Below are the code and all the weights of a small trained network. Each question names an input and a class and asks about switching units off, where a switched-off unit gives its printed mean instead of its output.

import numpy as np


def w(rows, s, z=0):
    codes = np.array(rows[::2]) - 128.0
    scale = np.full(codes.shape[1], s)
    scale[-1] = z or s
    return codes * scale


def f(y):
    return y / 2 * (1 + np.tanh(0.7978845608 * (y + 0.044715 * y**3)))


def log_softmax(a):
    a = a - a.max(-1, keepdims=True)
    return a - np.log(np.exp(a).sum(-1, keepdims=True))


def net(x, mask):
    res = np.array(x, float).reshape(1, 8) / 4 @ E
    y = f(res @ A[0][:, :-1].T + A[0][:, -1])
    res = res + np.where(mask, y, B[0][:, -1]) @ B[0][:, :-1]
    return log_softmax(res[-1] @ U[:, :-1].T + U[:, -1])


A, B = {}, {}
E = w([
[133,131,128,128,135,128,131,128,128],'x0',
[238,35,93,15,41,217,118,88,138],'x1',
[117,128,115,123,134,124,112,130,132],'x2',
[110,52,184,162,159,50,153,2,27],'x3',
[135,130,128,137,123,127,131,127,134],'x4',
[39,18,24,143,189,218,208,151,138],'x5',
[62,241,71,63,87,150,158,91,74],'x6',
[119,123,118,123,129,124,115,132,130],'x7',
],0.007)
A[0] = w([
[140,97,131,142,243,68,124,71,56,253],'N0',
[143,173,212,137,87,91,45,162,93,126],'N1',
[97,143,81,76,39,145,112,77,101,60],'N2',
[168,186,173,114,119,107,66,121,112,37],'N3',
[113,204,157,142,229,146,127,189,186,159],'N4',
[132,95,106,156,143,97,111,2,128,2],'N5',
[141,127,114,96,73,138,126,199,232,71],'N6',
[197,60,161,45,157,165,116,129,153,64],'N7',
[147,58,180,218,141,71,88,213,154,107],'N8',
[139,151,105,99,114,111,144,194,199,7],'N9',
[193,141,177,44,106,115,93,80,164,54],'N10',
[163,17,42,44,83,174,137,150,87,118],'N11',
[100,71,120,113,183,249,164,115,119,45],'N12',
[172,45,180,131,157,120,118,144,204,93],'N13',
[49,107,135,173,155,84,162,221,95,70],'N14',
],0.0078,0.0064)
B[0] = w([
[166,121,121,88,93,133,99,97,121,244],'N0',
[101,108,122,165,161,167,151,133,193,205],'N1',
[92,203,103,99,192,102,200,172,76,150],'N2',
[70,95,155,195,177,213,135,175,178,161],'N3',
[198,122,163,66,90,101,113,70,97,192],'N4',
[75,69,248,85,47,176,82,216,35,143],'N5',
[149,107,151,64,78,153,57,159,54,165],'N6',
[87,175,82,66,142,41,183,160,89,177],'N7',
[112,159,81,87,155,145,200,140,87,198],'N8',
[56,64,237,94,97,156,92,178,75,135],'N9',
[129,67,121,166,161,96,112,169,186,169],'N10',
[170,131,141,159,88,59,147,126,200,216],'N11',
[87,82,138,220,160,168,97,207,135,169],'N12',
[72,183,74,100,192,139,179,121,81,180],'N13',
[168,127,161,161,174,81,99,177,175,172],'N14',
],0.011)
U = w([
[112,68,218,101,71,148,92,151,54,41],'0',
[163,142,143,159,130,57,130,134,173,158],'1',
[84,73,148,246,194,170,106,168,196,33],'2',
[30,217,76,106,183,125,184,134,65,35],'3',
[172,112,93,127,116,153,120,90,165,247],'4',
[176,100,97,127,121,147,111,97,164,228],'5',
],0.012,0.011)

Each question gives the input, the list of numbers given to net, and the class t.
The units are the neurons (one row each of A and B). Each row of codes is followed by its name. A weight is (code - 128) times the scale printed after its matrix; where a second scale follows, it is the last column's (A, B and U).
mask holds one flag per neuron, in row order. A switched-off neuron (its flag False) gives its mean, the last column of its row in B, instead of its output. The means were averaged over made-up inputs and are rounded, as every weight is.
A unit's drop is (log p(t) with every unit on - log p(t) with that unit switched off) / (log p(t) with every unit on - log p(t) with every unit switched off).
The circuit of an input: a set's keep is (log p(t) with only the set's units on - log p(t) with every unit switched off) / (log p(t) with every unit on - log p(t) with every unit switched off). Starting from the 12 units with the biggest drops (on a tie, the unit counted first), units are removed one at a time, each time the one whose removal leaves the highest keep (on an exact tie, the one counted first), for as long as the keep stays at least 0.8.
units of the circuit, in order: the units of the circuit, biggest drop first
most important unit: the unit with the biggest drop
k most important neurons: the k neurons with the biggest drops, biggest first
input [-5,7,-6,3,-7,-5,-8,-5], class 3: units of the circuit, in order : [N13, N7]
input [0,5,-6,-2,-2,1,7,6], class 3: 3 most important neurons : [N2, N0, N4]
input [-4,-4,1,-2,-8,3,2,-4], class 5: most important unit : N11
input [8,-2,8,4,-6,1,4,3], class 4: units of the circuit, in order : [N7, N0]
input [-6,-3,-4,-4,-7,4,-6,6], class 5: 4 most important neurons : [N7, N4, N2, N14]
input [-1,-1,2,-2,-4,0,-6,6], class 3: units of the circuit, in order : [N8, N13]
input [5,7,1,-5,3,-8,6,8], class 2: units of the circuit, in order : [N10, N3]
input [-5,3,-8,-7,5,1,-2,-4], class 0: 2 most important neurons : [N6, N9]
input [-4,-5,-1,4,-2,-6,6,-8], class 2: units of the circuit, in order : [N3, N1]
input [-7,4,7,3,5,-7,-8,-8], class 3: units of the circuit, in order : [N13, N8]
input [8,8,0,5,7,3,-1,0], class 1: units of the circuit, in order : [N11, N7]
input [-2,8,8,5,5,6,5,-5], class 1: units of the circuit, in order : [N11, N2]
input [7,-8,8,8,-7,6,1,7], class 0: units of the circuit, in order : [N5, N0]
input [-2,3,-5,-6,6,6,5,4], class 0: 2 most important neurons : [N6, N9]
input [8,-4,6,0,1,-1,-2,8], class 4: 2 most important neurons : [N11, N7]
input [5,-3,-5,4,-8,2,-4,8], class 5: most important unit : N0
input [7,3,4,-7,-2,-3,-8,0], class 3: 4 most important neurons : [N13, N7, N8, N0]
input [7,7,3,-6,0,-1,7,6], class 1: 3 most important neurons : [N11, N13, N8]
input [5,8,-7,-5,2,3,-4,5], class 1: units of the circuit, in order : [N11, N7]
input [5,7,0,-5,5,6,-2,1], class 1: most important unit : N11
input [-5,-5,5,-7,-7,-5,4,-7], class 0: 2 most important neurons : [N4, N9]
input [2,-5,-8,-3,7,6,4,6], class 5: units of the circuit, in order : [N4, N13]
